[[ 42 -56  10  32 -63 -18 -49]
 [ -1 -78 -52  11 -20  23  24]
 [ 52  72  44  40 -50 -44  49]]
=>
[[ -1 -78 -52  11 -20  23  24]
 [ 42 -56  10  32 -63 -18 -49]
 [ 52  72  44  40 -50 -44  49]]

[[ 52 -25  41 -11  10 -46  55 -14  89 -43]
 [ 41 -13  19  34  27  -7 -77  -3   2 -48]
 [-38 -23  22 -43 -15  64  77 -75 -19  25]
 [-32 -22 -37  41 -49 -10  -5  37  49   2]
 [-20 -35  -7  -5  18  36 -85  -7 -79 -51]]
=>
[[-38 -23  22 -43 -15  64  77 -75 -19  25]
 [-32 -22 -37  41 -49 -10  -5  37  49   2]
 [-20 -35  -7  -5  18  36 -85  -7 -79 -51]
 [ 41 -13  19  34  27  -7 -77  -3   2 -48]
 [ 52 -25  41 -11  10 -46  55 -14  89 -43]]

[[ 62  41  18  56 -59]
 [ 21  32  12  20 -21]
 [ 61  31  15  65 -75]
 [-48 -20 -16 -53  51]
 [ -9 -21   3 -37  57]
 [ -5 -38  -8 -10  21]
 [-81 -24 -11 -78  60]
 [-33   9  -4 -47  44]]
=>
[[-81 -24 -11 -78  60]
 [-48 -20 -16 -53  51]
 [-33   9  -4 -47  44]
 [ -9 -21   3 -37  57]
 [ -5 -38  -8 -10  21]
 [ 21  32  12  20 -21]
 [ 61  31  15  65 -75]
 [ 62  41  18  56 -59]]

[[ 74  26]
 [ 49 -54]
 [-28 -53]
 [ 17  10]
 [ 60 -56]
 [ 29 -76]
 [-35  -9]
 [ 21   6]
 [ 35  48]
 [ 54 -52]]
=>
[[-35  -9]
 [-28 -53]
 [ 17  10]
 [ 21   6]
 [ 29 -76]
 [ 35  48]
 [ 49 -54]
 [ 54 -52]
 [ 60 -56]
 [ 74  26]]

[[ -3  43 -32 -37  -4 -35 -21  -9 -84   0 -14  63]
 [-16 -31  40  24  29 -12 -37  37  84  37  -6   3]
 [ 27 -31  36 -35   2  50 -37 -43 -49 -16  91   3]
 [-14  78 -30 -30 -27 -32  49 -30 -45  13 -20 -21]
 [ -5 -33  68  -5  38  27 -56 -42  26  11  32 -45]]
=>
[[-16 -31  40  24  29 -12 -37  37  84  37  -6   3]
 [-14  78 -30 -30 -27 -32  49 -30 -45  13 -20 -21]
 [ -5 -33  68  -5  38  27 -56 -42  26  11  32 -45]
 [ -3  43 -32 -37  -4 -35 -21  -9 -84   0 -14  63]
 [ 27 -31  36 -35   2  50 -37 -43 -49 -16  91   3]]

[[-70   9  47  -6  46  34 -47  38 -33  73  12]
 [ 40 -54   7 -25  30 -77  40 -71   1   9  -4]
 [ 52   4 -53 -14 -14 -15  46 -24 -29 -59 -24]
 [ 44 -23 -54  -1 -23 -83  54 -46  -3 -23 -11]
 [ 18   4  -5  15  16  -5  17 -40  -3  -2  -1]
 [-17 -26   0 -60  42  32 -35  38 -52  -7  32]]
=>
[[-70   9  47  -6  46  34 -47  38 -33  73  12]
 [-17 -26   0 -60  42  32 -35  38 -52  -7  32]
 [ 18   4  -5  15  16  -5  17 -40  -3  -2  -1]
 [ 40 -54   7 -25  30 -77  40 -71   1   9  -4]
 [ 44 -23 -54  -1 -23 -83  54 -46  -3 -23 -11]
 [ 52   4 -53 -14 -14 -15  46 -24 -29 -59 -24]]

[[  5  15 -11 -24  13 -13  -2 -30]
 [ -8  20  -5  18 -56 -12  -9  21]
 [  7  11  -4   4  -8   9 -28  -6]
 [ 20  37 -13   2 -19  17 -74 -27]
 [ -4  -1  -1  15  13  32  -6  13]]
=>
[[ -8  20  -5  18 -56 -12  -9  21]
 [ -4  -1  -1  15  13  32  -6  13]
 [  5  15 -11 -24  13 -13  -2 -30]
 [  7  11  -4   4  -8   9 -28  -6]
 [ 20  37 -13   2 -19  17 -74 -27]]
